Below is a small trained network, with its code and all its weights. Each question gives an input and a class and asks what happens when units are switched off, that is, made to give their printed mean instead of their output.

import numpy as np


def w(rows, s, z=0):
    codes = np.array(rows[::2]) - 128.0
    scale = np.full(codes.shape[1], s)
    scale[-1] = z or s
    return codes * scale


def f(y):
    return np.maximum(y, 0)


def log_softmax(a):
    a = a - a.max(-1, keepdims=True)
    return a - np.log(np.exp(a).sum(-1, keepdims=True))


def net(x, mask):
    res = np.array(x, float).reshape(1, 6) / 4 @ E
    y = f(res @ A[0][:, :-1].T + A[0][:, -1])
    res = res + np.where(mask, y, B[0][:, -1]) @ B[0][:, :-1]
    return log_softmax(res[-1] @ U[:, :-1].T + U[:, -1])


A, B = {}, {}
E = w([
[107,134,129,101,134,165,158,115,130,91,103,103],'x0',
[156,116,156,109,61,192,94,183,49,84,116,48],'x1',
[138,60,143,225,114,79,71,102,124,156,79,139],'x2',
[183,97,129,139,164,130,130,49,152,59,105,113],'x3',
[182,114,101,169,71,141,199,109,85,98,177,131],'x4',
[170,136,254,130,166,164,98,154,136,108,217,152],'x5',
],0.0067)
A[0] = w([
[112,39,68,176,97,77,104,89,112,140,35,127,253],'n0',
[181,130,141,90,168,148,179,73,138,10,129,117,150],'n1',
[77,184,63,83,74,201,119,204,110,127,33,27,167],'n2',
[89,162,189,114,233,111,46,125,234,187,144,212,170],'n3',
[180,130,147,108,151,191,146,81,155,12,164,102,148],'n4',
[130,112,21,168,155,38,223,51,177,183,136,198,155],'n5',
[107,184,215,100,230,100,48,161,191,206,136,173,169],'n6',
[24,160,14,86,112,114,152,101,155,161,3,85,186],'n7',
[71,183,74,52,83,128,145,191,89,156,74,16,156],'n8',
[138,159,181,108,100,194,109,229,62,164,236,166,196],'n9',
[141,150,137,133,37,193,165,227,44,140,200,101,139],'n10',
[162,16,107,216,118,49,120,45,134,151,72,117,210],'n11',
[105,157,48,134,169,42,237,57,209,184,155,229,164],'n12',
[182,31,133,224,80,103,59,138,80,110,67,95,153],'n13',
[149,6,113,220,95,67,90,81,101,121,49,99,137],'n14',
[151,138,164,132,52,159,162,234,50,180,195,103,138],'n15',
[110,184,125,95,61,188,147,247,57,151,142,93,208],'n16',
[185,123,147,108,140,198,171,81,96,7,167,121,160],'n17',
[177,149,152,91,160,195,172,74,123,7,153,110,143],'n18',
[201,161,177,90,125,229,176,158,103,29,214,110,218],'n19',
[96,180,245,85,245,139,44,141,190,196,161,188,172],'n20',
[179,30,155,209,127,98,33,89,104,129,62,111,170],'n21',
],0.0044,0.0024)
B[0] = w([
[93,91,150,119,101,128,84,92,100,184,31,193,237],'n0',
[183,170,112,131,200,181,207,48,170,125,74,47,193],'n1',
[81,143,116,7,155,198,146,179,40,68,101,156,219],'n2',
[78,104,149,190,210,44,164,212,217,121,151,98,240],'n3',
[205,149,150,109,188,206,197,59,169,110,99,47,200],'n4',
[110,172,59,207,96,63,119,58,134,223,99,195,239],'n5',
[72,94,154,167,187,46,165,225,206,74,160,82,231],'n6',
[52,140,81,72,173,131,176,141,54,150,1,195,240],'n7',
[81,158,92,55,132,181,153,170,43,88,110,163,214],'n8',
[181,174,185,164,81,121,118,184,143,37,222,138,239],'n9',
[156,194,151,121,60,178,61,136,72,91,194,171,224],'n10',
[124,75,162,178,78,130,67,70,156,214,39,174,237],'n11',
[97,205,56,210,132,46,168,82,162,206,122,162,254],'n12',
[168,42,215,102,86,207,44,115,134,144,111,171,221],'n13',
[140,79,181,122,90,165,56,97,122,198,45,177,222],'n14',
[164,177,151,158,50,138,41,163,80,75,205,176,216],'n15',
[105,192,134,89,74,167,103,172,63,48,184,153,233],'n16',
[211,148,129,101,159,223,158,49,141,94,121,77,208],'n17',
[209,160,105,105,184,213,200,65,173,88,107,43,203],'n18',
[235,206,163,139,136,207,128,96,160,42,174,78,252],'n19',
[123,99,170,172,186,47,164,215,220,66,164,66,248],'n20',
[137,48,199,119,130,148,59,131,171,160,73,134,227],'n21',
],0.0052,0.0053)
U = w([
[154,173,149,126,48,156,88,160,86,84,237,153,53],'0',
[196,152,126,114,173,189,181,47,148,96,134,37,126],'1',
[94,170,34,194,124,71,152,71,137,187,117,174,139],'2',
[48,141,71,40,140,155,154,156,61,110,81,151,75],'3',
[131,2,189,139,98,151,62,95,125,163,85,158,105],'4',
[93,96,164,157,186,66,146,214,186,97,165,82,253],'5',
],0.0073,0.00047)

Each question gives the input, the list of numbers given to net, and the class t.
The units are the neurons (one row each of A and B). Each row of codes is followed by its name. A weight is (code - 128) times the scale printed after its matrix; where a second scale follows, it is the last column's (A, B and U).
mask holds one flag per neuron, in row order. A switched-off neuron (its flag False) gives its mean, the last column of its row in B, instead of its output. The means were averaged over made-up inputs and are rounded, as every weight is.
A unit's drop is (log p(t) with every unit on - log p(t) with that unit switched off) / (log p(t) with every unit on - log p(t) with every unit switched off).
The circuit of an input: a set's keep is (log p(t) with only the set's units on - log p(t) with every unit switched off) / (log p(t) with every unit on - log p(t) with every unit switched off). Starting from the 12 units with the biggest drops (on a tie, the unit counted first), units are removed one at a time, each time the one whose removal leaves the highest keep (on an exact tie, the one counted first), for as long as the keep stays at least 0.8.
circuit, biggest first: the units of the circuit, biggest drop first
most important unit: the unit with the biggest drop
k most important neurons: the k neurons with the biggest drops, biggest first
drop when u is switched off: that unit's drop, to one decimal
input [0,-7,-8,6,-8,-2], class 5: 2 most important neurons : (n20 n3)
input [-6,-3,-6,4,5,-3], class 2: circuit, biggest first : (n5 n12)
input [0,4,0,2,0,-6], class 3: circuit, biggest first : (n2 n7)
input [0,-4,8,-1,-1,-5], class 4: most important unit : n14
input [1,0,4,0,3,-8], class 4: circuit, biggest first : (n14 n13)
input [8,-7,0,3,3,1], class 2: 3 most important neurons : (n12 n5 n19)
input [5,-1,5,-6,-4,-8], class 3: 3 most important neurons : (n7 n2 n8)
input [1,1,2,4,-4,6], class 5: circuit, biggest first : (n20 n6)
input [6,-5,8,2,1,-6], class 4: 2 most important neurons : (n14 n11)
input [-8,-8,8,-4,1,5], class 5: 2 most important neurons : (n3 n6)
input [-3,5,8,-4,-4,7], class 5: 2 most important neurons : (n20 n6)
input [4,-6,-8,4,-2,-3], class 2: 2 most important neurons : (n12 n5)
input [0,-8,1,7,1,7], class 5: 2 most important neurons : (n3 n20)
input [-2,5,-2,5,-6,-2], class 3: most important neuron : (n2)
input [-6,3,-5,7,1,-7], class 3: 2 most important neurons : (n7 n2)
input [8,-5,-7,-7,4,0], class 0: drop when n19 is switched off : 0.2
input [-3,-6,-5,0,5,2], class 2: drop when n12 is switched off : 0.6
input [2,1,1,-4,6,-4], class 3: drop when n15 is switched off : -0.1
